Below is a small trained network, with its code and all its weights. Each question gives an input and a class and asks what happens when units are switched off, that is, made to give their printed mean instead of their output.

import numpy as np


def w(rows, s, z=0):
    codes = np.array(rows[::2]) - 128.0
    scale = np.full(codes.shape[1], s)
    scale[-1] = z or s
    return codes * scale


def f(y):
    return np.maximum(y, 0)


def log_softmax(a):
    a = a - a.max(-1, keepdims=True)
    return a - np.log(np.exp(a).sum(-1, keepdims=True))


def net(x, mask):
    res = np.array(x, float).reshape(1, 4) / 4 @ E
    y = f(res @ A[0][:, :-1].T + A[0][:, -1])
    res = res + np.where(mask, y, B[0][:, -1]) @ B[0][:, :-1]
    return log_softmax(res[-1] @ U[:, :-1].T + U[:, -1])


A, B = {}, {}
E = w([
[79,195,88,253,161],'x0',
[78,76,229,217,53],'x1',
[22,52,46,123,92],'x2',
[199,37,85,211,210],'x3',
],0.0047)
A[0] = w([
[131,48,120,148,122,116],'n0',
[135,165,114,103,127,254],'n1',
[154,120,120,138,160,134],'n2',
[171,126,121,165,168,159],'n3',
[137,141,93,95,143,124],'n4',
[157,189,165,205,165,152],'n5',
[124,70,130,140,127,115],'n6',
[121,105,138,160,117,212],'n7',
[141,134,111,93,154,172],'n8',
[164,98,214,97,88,144],'n9',
[88,67,74,255,127,179],'n10',
[166,171,144,175,152,225],'n11',
[122,112,116,151,128,123],'n12',
[132,134,108,136,117,118],'n13',
[147,126,83,83,157,122],'n14',
[96,158,167,137,91,148],'n15',
[67,225,121,122,101,110],'n16',
[106,103,110,176,138,163],'n17',
[162,140,85,66,164,190],'n18',
[194,108,102,145,207,108],'n19',
[114,92,100,84,122,95],'n20',
[154,117,166,110,104,131],'n21',
],0.015,0.0024)
B[0] = w([
[175,102,152,74,110,186],'n0',
[135,59,83,153,133,199],'n1',
[137,152,119,125,92,161],'n2',
[146,149,140,139,66,184],'n3',
[130,114,96,105,158,175],'n4',
[217,132,165,152,131,219],'n5',
[149,110,155,83,108,169],'n6',
[125,80,165,111,102,177],'n7',
[126,123,90,125,162,181],'n8',
[28,119,117,108,80,216],'n9',
[60,139,200,254,152,254],'n10',
[181,138,143,171,100,207],'n11',
[128,117,143,156,129,151],'n12',
[119,119,126,129,116,136],'n13',
[137,115,79,108,180,191],'n14',
[121,144,94,188,104,194],'n15',
[137,137,32,123,86,224],'n16',
[107,95,150,190,120,181],'n17',
[129,112,57,128,197,225],'n18',
[148,189,95,152,49,205],'n19',
[177,64,143,117,134,176],'n20',
[79,126,121,121,103,172],'n21',
],0.035,0.007)
U = w([
[125,112,179,37,100,128],'0',
[176,163,93,151,92,218],'1',
[138,196,172,105,180,3],'2',
[167,99,101,68,212,95],'3',
[21,123,130,152,133,155],'4',
[142,141,254,179,133,94],'5',
],0.0072,0.0014)

Each question gives the input, the list of numbers given to net, and the class t.
The units are the neurons (one row each of A and B). Each row of codes is followed by its name. A weight is (code - 128) times the scale printed after its matrix; where a second scale follows, it is the last column's (A, B and U).
mask holds one flag per neuron, in row order. A switched-off neuron (its flag False) gives its mean, the last column of its row in B, instead of its output. The means were averaged over made-up inputs and are rounded, as every weight is.
A unit's drop is (log p(t) with every unit on - log p(t) with that unit switched off) / (log p(t) with every unit on - log p(t) with every unit switched off).
The circuit of an input: a set's keep is (log p(t) with only the set's units on - log p(t) with every unit switched off) / (log p(t) with every unit on - log p(t) with every unit switched off). Starting from the 12 units with the biggest drops (on a tie, the unit counted first), units are removed one at a time, each time the one whose removal leaves the highest keep (on an exact tie, the one counted first), for as long as the keep stays at least 0.8.
circuit, biggest first: the units of the circuit, biggest drop first
top k neurons: the k neurons with the biggest drops, biggest first
drop of u: that unit's drop, to one decimal
input [-4,8,2,-3], class 4: circuit, biggest first => n9
input [3,-7,1,1], class 3: circuit, biggest first => n18, n14
input [-5,8,-5,4], class 0: top 3 neurons => n10, n9, n0
input [-2,-7,-2,3], class 3: top 2 neurons => n18, n14
input [-4,4,-1,3], class 0: top 2 neurons => n10, n0
input [-6,-5,-2,5], class 3: top 3 neurons => n18, n14, n10
input [-6,7,-4,3], class 0: top 2 neurons => n10, n0
input [-4,8,-8,4], class 0: top 2 neurons => n10, n9
input [-1,1,-3,-4], class 4: top 3 neurons => n9, n19, n5
input [-4,3,1,3], class 0: top 2 neurons => n0, n10
input [-8,3,4,-8], class 4: drop of n9 => 0.3
input [-3,7,-7,-7], class 4: drop of n9 => 1.2
input [-1,8,0,-6], class 4: drop of n9 => 0.2
input [-5,1,-6,-5], class 4: drop of n9 => 0.1
input [5,0,-5,8], class 5: top neuron => n10
